[[113 110 126 132 135 120 142]
 [124 122 143 121 157 137 137]
 [130 137 114 122 110 124 127]
 [114 115 130 139 110 136 104]
 [117 116 132 137 130 136  99]
 [130 129 127 136 129 147 122]
 [113 111 142 130 139 136 122]
 [129 127 139 134 142 123 114]
 [122 118 137 135 135 133 133]
 [130 136 138 129 145 123 111]
 [125 125 141 124 132 147 137]]
->
[[130 137 114 122 110 124 127]
 [130 136 138 129 145 123 111]
 [130 129 127 136 129 147 122]
 [129 127 139 134 142 123 114]
 [125 125 141 124 132 147 137]
 [124 122 143 121 157 137 137]
 [122 118 137 135 135 133 133]
 [117 116 132 137 130 136  99]
 [114 115 130 139 110 136 104]
 [113 111 142 130 139 136 122]
 [113 110 126 132 135 120 142]]

[[115 134 124 147]
 [104 131 141 114]
 [137 144 112 149]
 [139 114 114 118]
 [149 141 111 145]
 [133 122 115 135]]
->
[[137 144 112 149]
 [149 141 111 145]
 [115 134 124 147]
 [104 131 141 114]
 [133 122 115 135]
 [139 114 114 118]]

[[125 146 135]
 [124 111 126]
 [133 127 132]
 [134 145 127]
 [130 129 123]
 [131 140 133]
 [135 151 131]
 [132 131 129]
 [116 101 134]
 [125 124 124]
 [115 107 134]]
->
[[135 151 131]
 [125 146 135]
 [134 145 127]
 [131 140 133]
 [132 131 129]
 [130 129 123]
 [133 127 132]
 [125 124 124]
 [124 111 126]
 [115 107 134]
 [116 101 134]]

[[146 130 110 127 104 138  99 132]
 [107 138 114 118 132 132 117 125]
 [106 144 114 132 137 109 128 120]]
->
[[106 144 114 132 137 109 128 120]
 [107 138 114 118 132 132 117 125]
 [146 130 110 127 104 138  99 132]]

[[130 133 134 128 125 125 135 123 125 120 130]
 [154 146 120 139 120 134 118 124 134 118 127]
 [129 132 115 129 128 135 118 133 133 129 131]
 [125 121 136 127 130 125 132 125 127 131 124]
 [124 120 124 127 133 134 119 132 133 140 126]
 [124 129 140 125 126 120 143 123 122 120 129]]
->
[[154 146 120 139 120 134 118 124 134 118 127]
 [130 133 134 128 125 125 135 123 125 120 130]
 [129 132 115 129 128 135 118 133 133 129 131]
 [124 129 140 125 126 120 143 123 122 120 129]
 [125 121 136 127 130 125 132 125 127 131 124]
 [124 120 124 127 133 134 119 132 133 140 126]]

[[113 135 109 114 133 124 125 143 132 122 136]
 [120 139 125 129 136 130 124 127 132 125 127]
 [150 114 151 125 118 135 141 140 141 116 142]
 [132 117 132 107 137 119 123 148 130 117 141]
 [125 123 121 112 135 117 132 136 134 119 135]
 [123 136 131 148 128 128 116 121 116 137 119]
 [125 126 129 121  99 158 152 114 132 135 119]]
->
[[120 139 125 129 136 130 124 127 132 125 127]
 [123 136 131 148 128 128 116 121 116 137 119]
 [113 135 109 114 133 124 125 143 132 122 136]
 [125 126 129 121  99 158 152 114 132 135 119]
 [125 123 121 112 135 117 132 136 134 119 135]
 [132 117 132 107 137 119 123 148 130 117 141]
 [150 114 151 125 118 135 141 140 141 116 142]]

[[115 117 125]
 [121 113 119]
 [144 138 134]
 [124 116 115]
 [133 148 143]
 [142 131 133]
 [122 137 151]
 [112 121 128]
 [127 118 114]]
->
[[133 148 143]
 [144 138 134]
 [122 137 151]
 [142 131 133]
 [112 121 128]
 [127 118 114]
 [115 117 125]
 [124 116 115]
 [121 113 119]]

[[114 106 119 116 116 112 113 130 132 121 133 131 106 117 129]
 [114 107 121 117 116 112 115 131 136 122 136 132 106 119 130]
 [133 132 130 122 129 134 137 120 111 120 112 116 141 131 123]
 [143 151 136 141 141 145 142 125 122 135 122 125 151 138 127]
 [122 121 126 133 126 120 119 137 146 134 144 139 114 124 132]]
->
[[143 151 136 141 141 145 142 125 122 135 122 125 151 138 127]
 [133 132 130 122 129 134 137 120 111 120 112 116 141 131 123]
 [122 121 126 133 126 120 119 137 146 134 144 139 114 124 132]
 [114 107 121 117 116 112 115 131 136 122 136 132 106 119 130]
 [114 106 119 116 116 112 113 130 132 121 133 131 106 117 129]]

[[126 127 136 111 126 133 127 135 128 137 128 142]
 [140 135 115 143 125 123 126 113 132 126 131 103]
 [129 128 140 125 129 130 129 136 130 129 124 135]]
->
[[140 135 115 143 125 123 126 113 132 126 131 103]
 [129 128 140 125 129 130 129 136 130 129 124 135]
 [126 127 136 111 126 133 127 135 128 137 128 142]]
---
[[152 157 130 152 130]
 [152 157 130 152 130]
 [126 126 153 126 153]
 [126 126 153 126 153]
 [129 154 155 129 155]]
->
[[152 157 130]
 [126 126 153]]

[[145 146 143]
 [151 129 121]
 [131 115 111]]
->
[[151 129 121]
 [131 115 111]]

[[117 112 124 142 118]
 [108 134 122 135 150]
 [117 130 137 140 152]]
->
[[108 134 122]
 [117 130 137]]

[[141 138 130 129 138]
 [128 119 116 124 136]
 [130 115 138 131 123]
 [114 127 130 107 139]]
->
[[128 119 116]
 [130 115 138]]

[[142 134 148 113 126]
 [136 143 144 125 136]
 [131 124 102 128 118]]
->
[[136 143 144]
 [131 124 102]]

[[142 124 136 116]
 [132 134 115 123]
 [119 136 128 144]
 [125 115 132 124]
 [124 105 141 123]]
->
[[132 134 115]
 [119 136 128]]

[[133 118 106 135 102]
 [135 124 104 136 107]
 [113 120 143 112 144]]
->
[[135 124 104]
 [113 120 143]]
---
[[147 141 109 117 125 111 108 128 142 115 109]
 [114 119 142 136 131 142 143 128 118 138 143]
 [121 124 135 132 130 136 136 128 123 133 135]
 [119 117 136 136 123 129 135 127 118 135 136]
 [113 109 144 142 121 131 142 127 111 140 143]
 [111 108 146 143 122 134 144 127 110 142 145]
 [150 149 104 112 131 115 105 128 149 111 106]]
->
[[109 147 141 109 117 125 111 108 128 142 115]
 [143 114 119 142 136 131 142 143 128 118 138]
 [135 121 124 135 132 130 136 136 128 123 133]
 [136 119 117 136 136 123 129 135 127 118 135]
 [143 113 109 144 142 121 131 142 127 111 140]
 [145 111 108 146 143 122 134 144 127 110 142]
 [106 150 149 104 112 131 115 105 128 149 111]]

[[151 135 141 157 121 124]
 [146 135 142 151 135 130]
 [103 113 101 119 100 114]]
->
[[124 151 135 141 157 121]
 [130 146 135 142 151 135]
 [114 103 113 101 119 100]]

[[134 141 140 101 121 102 114 134 131 145 136 140 101]
 [153 125 145 126 123 155 154 108 110 118 104 149 114]
 [156 117 105 105 142 116 111 108 101 111 109 141 139]
 [114 120 154 151 136 106 112 157 150 117 147 138 135]]
->
[[101 134 141 140 101 121 102 114 134 131 145 136 140]
 [114 153 125 145 126 123 155 154 108 110 118 104 149]
 [139 156 117 105 105 142 116 111 108 101 111 109 141]
 [135 114 120 154 151 136 106 112 157 150 117 147 138]]

[[125 122 104 121]
 [147 148 127 130]
 [135 133  99 120]]
->
[[121 125 122 104]
 [130 147 148 127]
 [120 135 133  99]]

[[130 132 137 117 126 128 129 128]
 [128 124 127 137 134 135 143 124]
 [129 129 130 127 127 128 129 129]
 [125 134 129 129 119 127 123 134]
 [130 117 110 139 133 118 116 129]
 [119 130 126 135 125 127 138 124]
 [132 130 120 124 123 132 141 124]
 [127 126 117 141 132 127 125 123]
 [133 123 144 124 134 128 104 145]
 [129 126 134 127 131 127 118 134]]
->
[[128 130 132 137 117 126 128 129]
 [124 128 124 127 137 134 135 143]
 [129 129 129 130 127 127 128 129]
 [134 125 134 129 129 119 127 123]
 [129 130 117 110 139 133 118 116]
 [124 119 130 126 135 125 127 138]
 [124 132 130 120 124 123 132 141]
 [123 127 126 117 141 132 127 125]
 [145 133 123 144 124 134 128 104]
 [134 129 126 134 127 131 127 118]]

[[114 128 118 143]
 [135 107 125 147]]
->
[[143 114 128 118]
 [147 135 107 125]]
---
[[138 134 155]
 [138 125 103]
 [138 133 153]]
->
[[134 155]
 [125 103]]

[[131 126 129]
 [136 151 129]
 [108 132 136]
 [125 129 132]]
->
[[126 129]
 [151 129]]

[[120 107 130 152 110]
 [145 158 128 101 150]
 [147 150 128 112 143]]
->
[[107 130]
 [158 128]]

[[119 122 135 135 133]
 [104 127 125 122 118]
 [122 121 135 135 135]]
->
[[122 135]
 [127 125]]

[[140 149 146 112]
 [149 115 155 122]]
->
[[149 146]
 [115 155]]

[[126 124 132]
 [123 102 126]
 [127 122 127]
 [134 116 148]]
->
[[124 132]
 [102 126]]
---
[[121 112 102 121 139]
 [130 129 128 128 126]
 [138 111 122 145 135]
 [128 128 126 127 125]]
->
[[130 129 128]
 [138 111 122]]

[[105 126 142 119 132]
 [127 128 117 126 131]
 [147 133 135 133 123]
 [129 137 122 114 130]
 [129 136 126 145 128]]
->
[[127 128 117]
 [147 133 135]]

[[145 106 106]
 [132 131 124]
 [118 142 133]
 [136 116 119]
 [130 113 123]]
->
[[132 131 124]
 [118 142 133]]

[[106 135 127 124]
 [103 135 126 125]
 [128 127 129 127]]
->
[[103 135 126]
 [128 127 129]]

[[126 130 129]
 [134 135 123]
 [132 130 120]
 [142 131 106]]
->
[[134 135 123]
 [132 130 120]]

[[131 129 119 108]
 [151 135 110 107]
 [119 121 152 158]
 [135 135 157 129]]
->
[[151 135 110]
 [119 121 152]]

[[132 118 130 129]
 [125 127 125 136]
 [120 153 135 115]]
->
[[125 127 125]
 [120 153 135]]
